Rows, each with roughly how far along a hidden order it lies (0 to 15):
In the rows, 128 means zero.
[157 152  90 124 105 162 121 111 129 130 136 132 102 120 203 130 167  97
 116 104 132 136 130 143 129 158 127  86 116 138 181 159  95 113 127 153
 135 113 138 102 131  94 109 139 139 227  95 135 123 158 128 142 134 128
 134 155 133 160 150 152 150 136 154  58 134 109 116 116 133 132 172 153
 102 115 114 126 122 154 117  70 147 135 116 143 134 135 108 111 111 156
 140 111 117 137 187 125 134 155 108 216 144 156 133 147  84 103 117 152
 152 120 121  81 161 170  87 128 107 134 146 150  95 142 135 139 149 131
  36 136 119 105  93 119 146  85 115 184 186 134 129 136 116 178 126 113
 125  90  78 131 174 112 107 128 102 122 142 103 182  98  85 145]
0
[129 135 100 173 126 137  97 151 148 148 132  96 137 136  60 129 142 174
 144 154 174 125 134 127 153 142 133 112 142 111 148 138 150  97 154 120
 127 107 111 182 149 149 110 115 132  73 156 101 120 118 145 113 149 180
 131 107 131  74 125 123 119 114 136 126 137 151  71 148  93 102 130 138
 151  97 102 134 131 104 111 128 121 162 132 187 100 159 145 117 144 156
 123 129 120 179 125 147 124 115 166  63 141 120 110 114 172 162 110 123
 156  80 169 161 105  87 122 139 146  84 118 151 118 123 111 109 128 108
  62 135 142 171  77 136 111 148 175 130 145 137 140 145  77   1 117 102
 145  76 152 130 145 104 170 173 140 118 128  36  97 133 131 143]
0
[111 129 139 163 120 128 119 159 128 129 128 104 146 143  73 133 132 164
 164 157 173 121 152 119 139 134 141 122 115 110 123  87 145 123 122 106
 124 117 133 167 142 207  98 134 113 139 189  98 120 100 146 118 130 168
 124  73 130  81 138 126 132 138 139 130 130 180  92 143 123 120 103 137
 189 134 102 133 135  97 139 165 113 141 173 153 111 135 121 168 131  97
 114 140 117 168 108 175  95 110 156  47 115 113 106 103 172 158 129 103
 116 123 136 146 114  82 147 134 133 105 115 114 142 119 120 124 115 120
 121 133 134 181 128 150 114 150 153  63  77 116 134 118 101  51 173 126
 123 107 142 131 104 110 167 141 154 130 135  79  62 145 172 143]
15
[142 145 215  95 124 108 141 102 127 132 152 145 162 108 108 121 127 117
 170 123  67 131 109 146 124  94 103 124  71 127 124 114 145 148  92 159
 120 162 134 100 115 143 164 182 107 139 125 151 116 119  98 132  82  89
 135  88 110 137 119 137 128 129 130 131 120 122 143 113 140 150 108 112
 170 164 144 123 139 130 111 127 122 116 147  89 150 121 109 145 139 157
 148 136 137 122 104 126 147 121  86 118 137 130 124 138 125 137 146 130
 109 129  90  98 150 132 150 126 154 193 130  83 147 150 112 131 121 124
 187 139 134 115 169 152 146 114  89  74  68 124 123 113 139 255 122 131
 121 163 126 129 144 181 100 110 128 133 131 181 126 137 140 131]
15
[114  85  34 137 135 120 131 142 122 122 100 138  78 140 135 132  67 113
  82 126  98 117 118 106 116 132 152 192 212 117  97 165 143 121 164  89
 139 131 107 160 123  67 129  32 156  31 143 135 154 137 148 124 164 150
 107 213 152 102  99 115 121 122 121 170 130 110 176 138 129 128 118 131
  80  96 138 122 106 132 146 155 129 141  79 141 128 124 172  98 137  91
 102 118 150  92 125  85 142 128 166 168 138 113 137 129 114  99 115 128
 123 160 165 219  80 100 136 128 125  70 118 167 140  92 151  96 127 125
 181  87 116 114 115 116 109 161 149 162 178 124 136 135 139  15 103 141
 161 124 155 112  44  95 141 126 130 134  86 130 110 132 129  88]
0
[121  94  47 123 156 118 137 138 129 131  98 129  86 138 146 115  82 134
  80 131 120 114 117 111 120 147 149 180 156 132  85 165 145 107 159 105
 141 118 113 157 136  31 126  55 147 101 117 110 132 147 142 119 180 144
 107 173 141  82 146 132 133 111 100 183 126 120 180 139 118 126 113 128
  50 103 144 125 113 127 142 143 138 172 124 132 131 125 193 113 122  95
 103  86 133  86  92 108 165 117 157 171 112 115 133 123 119 120 109 106
 122 155 169 200 111 120 114 141 127  83 126 175 131 113 129 129 138 136
 162  83 130 125 114  87 120 156 157 197 176 134 135 133 122  12 106 145
 148 141 144 115  87  94 127 148 148 123  93 114 147 135 131 104]
0
[ 92 116  94 152 121 143 136 167 115 110 109  93 101 146 166 134 125 160
 153 144 198 127 178 101 124 166 164 120 130 139  97  93 124 123 126  91
 124 103 148 163 131 202  75 112 125 241 182  86 123 116 159 127 150 163
 108  90 143  90 180 133 153 149 124 117 124 185 116 138 148 123 123 146
 158 135 103 138 121 107 155 166 122 118 165 143 100 120 119 172  97  60
 104 120 108 123 123 178  64 106 161 103  64 115 120 101 150 137 128  76
 114 179 149 145 157  93 133 134 103  77 123 136 123 108 121 137 126 147
 136 129 124 164 134 118 118 142 143  93 110  93 131 114 119  14 200 143
  96 130 127 127  87  95 165 149 154 134 132  75  80 136 162 142]
15
[150 146 215 100 113 111 138 100 131 133 150 143 149 104  97 127 108 113
 154 111  59 135  99 140 125  85  99 130  87 124 122 120 155 151 114 156
 112 176 122 110 104 148 184 188 108 110 121 165 121 125  97 127  93  85
 136  84 112 128 104 138 125 125 121 135 121 107 135 109 139 152 116 106
 146 155 147 117 134 133 120 124 120 126 123  93 155 125 115 129 150 172
 154 134 133 116 111 102 165 117  85 124 158 133 122 141 113 126 147 137
 112 126  84 123 136 124 153 127 158 192 128  96 139 147 100 109 120 124
 203 142 130 127 166 150 140 110  98  93  91 118 127 120 142 255 108 123
 129 164 141 126 125 204 104  98 128 137 120 188 128 137 126 129]
15
[ 86  93  70 128 137 122 153 150 110 108  92 116  74 157 168 125  74 137
 118 134 129 116 148  96 108 159 165 178 159 139  64 122 148 135 143  87
 132 128 130 163 116 106 113  69 136 164 152 107 140 131 147 121 175 141
  90 138 148  84 158 133 150 134 100 174 118 141 186 135 153 138 104 133
  95 128 134 128 109 119 167 179 126 141 122 119 134 104 159 143 105  53
  98  97 132  77  97 126 113 102 154 152  80 107 133 111 123 115 125  81
  99 211 159 193  84  90 140 140 116  85 120 157 139  99 120 113 126 149
 231 100 123 136 155 103 116 155 145 136 124 100 134 116 138  24 157 166
 126 165 144 115  47 119 135 135 158 139  98 130 105 142 165 104]
15
[131 112  88 159 131 111 103 138 147 152 128 128 124 119  10 134  68 144
 106 133  73 128  95 130 143  86 128 167 209  97 113 156 187 119 180 114
 121 152  79 186 129  70 159  82 136   1 144 148 143 116 130 107 148 157
 125 175 132  81  62 106  87 106 122 187 137  99 117 144  88 116 114 110
 112  84 138 120 124 117 113 148 117 172  71 166 125 151 160  80 181 174
 123 130 153 143 120  75 179 115 160  75 189 112 124 130 157 131 114 146
 140  82 162 222  79  71 143 133 174  95 110 155 135 105 122  65 117  96
 152 110 134 140  96 142 104 165 165 147 148 139 143 151 115  46  55 106
 175  97 190 119  78 133 159 114 126 128  91 120 100 140 117 102]
0
[119  95 112  96 168 106 156 121 104 118 102 163 132 136 191 114 114  90
  90 137 112  99 118 115 104 134 143 189 104 126 102  92  92 131 105 119
 156 122 140  82 137  74 124  89 146 131 128 127 134 128 128 138 122 115
 120 150 128 142 142 122 137 134 121 160 122 142 208 130 150 143  84 126
 124 137 153 126 125 137 160 159 130 112 142  80 135  91 130 163 119  65
 100 119 139  87  73 138 144 139 126 206 114 112 127 136 103 114 132 121
  91 195 118 142 151 154 137 124  99 136 127  96 164 126 172 175 127 137
 194  81 120  95 182 133 129 150 120 121 109 141 115  98 161 167 147 179
 118 168 114 121  91  88 102 141 137 122 123 182 143 141 155  89]
15
[137 143 151 157 121 127 118 140 117 133 137 139 177 129 112 140 160 100
 147 158 160 110 140 136 133 111 132 124 103  92 183  36  84 128  87 123
 143 113 143  97 159 251  96 142 122  73 201 134 130  84 145 137  79 161
 133 106 123 149  96 111 120 152 188  98 141 189  92 136 132 122  96 145
 252 139 103 133 149 112 137 155 115  87 185 141 102 119  68 178 144 109
 108 176 131 209 127 182  99 151 141  65 161 120  98 135 152 138 134 155
 115  80 102 103 177 125 156 105 113 138 116  66 158 137 183 159 109 106
  62 124 115 141 148 195 112 140 122  19  76 145 119  99 119 190 176 135
 128  78 107 135 117  81 152 129 123 119 163 116  84 135 165 134]
15
[164 141 112 162 143 129  94 128 140 160 144 147 190 113  87 125 188 107
 110 161 155  96 112 146 150 126 116 111  96  93 219  77  65  94 106 146
 155  93 113 103 189 145 106 115 144  39 153 121 117 112 137 131  99 175
 151 146 117 132  95 112 106 122 186  95 150 157  68 147  78 104 110 144
 191 101 103 134 156 116 110 107 130 142 174 170  93 155 105 144 158 164
 104 149 131 235 116 169 152 157 149  86 197 131  93 147 157 157 112 176
 149  13 132 111 206 153 114 115 124 132 120  86 145 151 180 166 129  82
   1 111 123 136  96 175 112 138 158 100 152 189 122 126  74 158 112 108
 154  32  98 140 179  52 148 148 106  99 157  61 126 126 126 135]
0
[127 140 196 110 109 119 142 118 137 129 135 115 118 120  93 121  97 153
 171 108  87 152 119 137 128 104 110 118 100 140  87 150 185 143 135 142
 101 190 126 152  96 147 160 183 100 144 120 136 117 123 107 118 119  99
 123  67 120  86 134 149 136 122 102 147 116 116 127 115 139 151 124 111
 117 153 139 120 127 126 125 137 119 146 119 110 159 130 150 122 130 158
 156 118 122  97 108 106 147  93  99 104 117 126 127 121 134 136 142 100
 112 154 105 130  86  92 148 146 168 177 125 129 127 131  75  90 123 139
 227 151 141 150 153 120 137 116 115  99  88 110 137 110 131 178 121 122
 119 176 157 125 120 209 120 109 144 144 105 152 109 139 136 136]
15
[111 128 120 130 138 140 142 142 102 109 113 132 134 149 233 131 164 100
 138 147 186 109 165 115 113 161 156 129  91 125 151  52  59 125  84 111
 150  89 169  88 146 224  65 106 135 253 176 104 126 111 152 143 110 149
 128 119 136 149 169 133 153 163 155  81 129 190 133 130 163 131 112 156
 202 150 105 137 132 124 162 146 131  87 196 119 111  98  73 190  93  48
 100 136 119 148 132 197  62 144 141 145  90 129 115 127 122 122 131 117
 103 148 113  95 188 152 135 114  73 105 128  91 143 130 186 191 127 136
  85 116 110 128 155 144 129 131 117  69  93 121 116  89 135 147 216 158
  97 114  82 133 115  73 143 152 136 125 161 111 118 128 169 134]
15
[123  97  46 128 149 118 131 133 123 134 101 133  81 133 129 121  77 118
  88 123  96 113 115 110 123 142 148 181 179 120  97 158 151 111 158 105
 143 123  97 159 128  32 132  52 156  20 129 122 138 144 145 125 175 151
 110 182 141  91 120 127 131 109 112 172 130 111 177 138 117 129 111 128
  61  94 142 122 109 131 147 143 133 175  94 142 134 129 179 101 136 115
 105  95 142  98 105  95 163 119 156 177 137 118 127 133 117 111 113 112
 122 142 169 208 102 118 118 138 133  79 121 169 134 100 138 109 133 128
 169  89 124 126 113 105 115 155 160 189 177 131 138 136 116  45  97 139
 150 125 145 114  72 100 130 136 136 126  87 123 132 130 136  92]
0
[124 110  85 110 133 129 133 117 138 124 119 119  73 126 135 120  85 148
 104  98  96 144 114 119 124 145 130 134 166 153  77 228 177 125 175 129
 115 142 107 162 107  12 154 103 136 121  73 135 133 184 121 119 176 107
 114 167 137 113 147 140 129 105  78 158 120  69 157 122 116 131 163 110
   8 109 155 121 105 144 118 107 139 164  60 128 150 137 187  72 121 144
 147  86 128  54 143  70 170 110 122 192 115 132 155 124 101 112 116 113
 144 170 159 170  75 126 103 148 143 102 137 200  97 109  83  85 143 153
 187 124 137 115 104  71 138 117 135 241 192 115 140 160 130  56  74 119
 140 158 155 118 127 163 111 120 121 134  85 133 172 121  87 115]
0
[148 120  75  99 135 132 136 103 119 123 113 160  95 118 201 124 124  70
  68 102  85 122 107 132 115 140 130 145 149 132 146 154  94 123 131 139
 145 126 127  81 125  34 142  89 153 128  83 153 139 163 122 141 136 109
 124 213 135 178 116 134 131 121 146 111 131  77 183 117 137 137 148 133
  62 117 146 119 116 162 128  90 145 134  86 114 141 118 129  96 126 130
 126 116 143  89 159  91 157 157 114 248 153 146 141 159  74  85 122 160
 133 149 122 125 159 183 102 124 107 136 140 145 123 130 162 142 143 129
  94 105 119  69 122 114 139 113 105 194 192 145 119 128 147 206  89 134
 141 125  97 122 127 110  93 121 100 123 119 165 193 108  87 103]
0
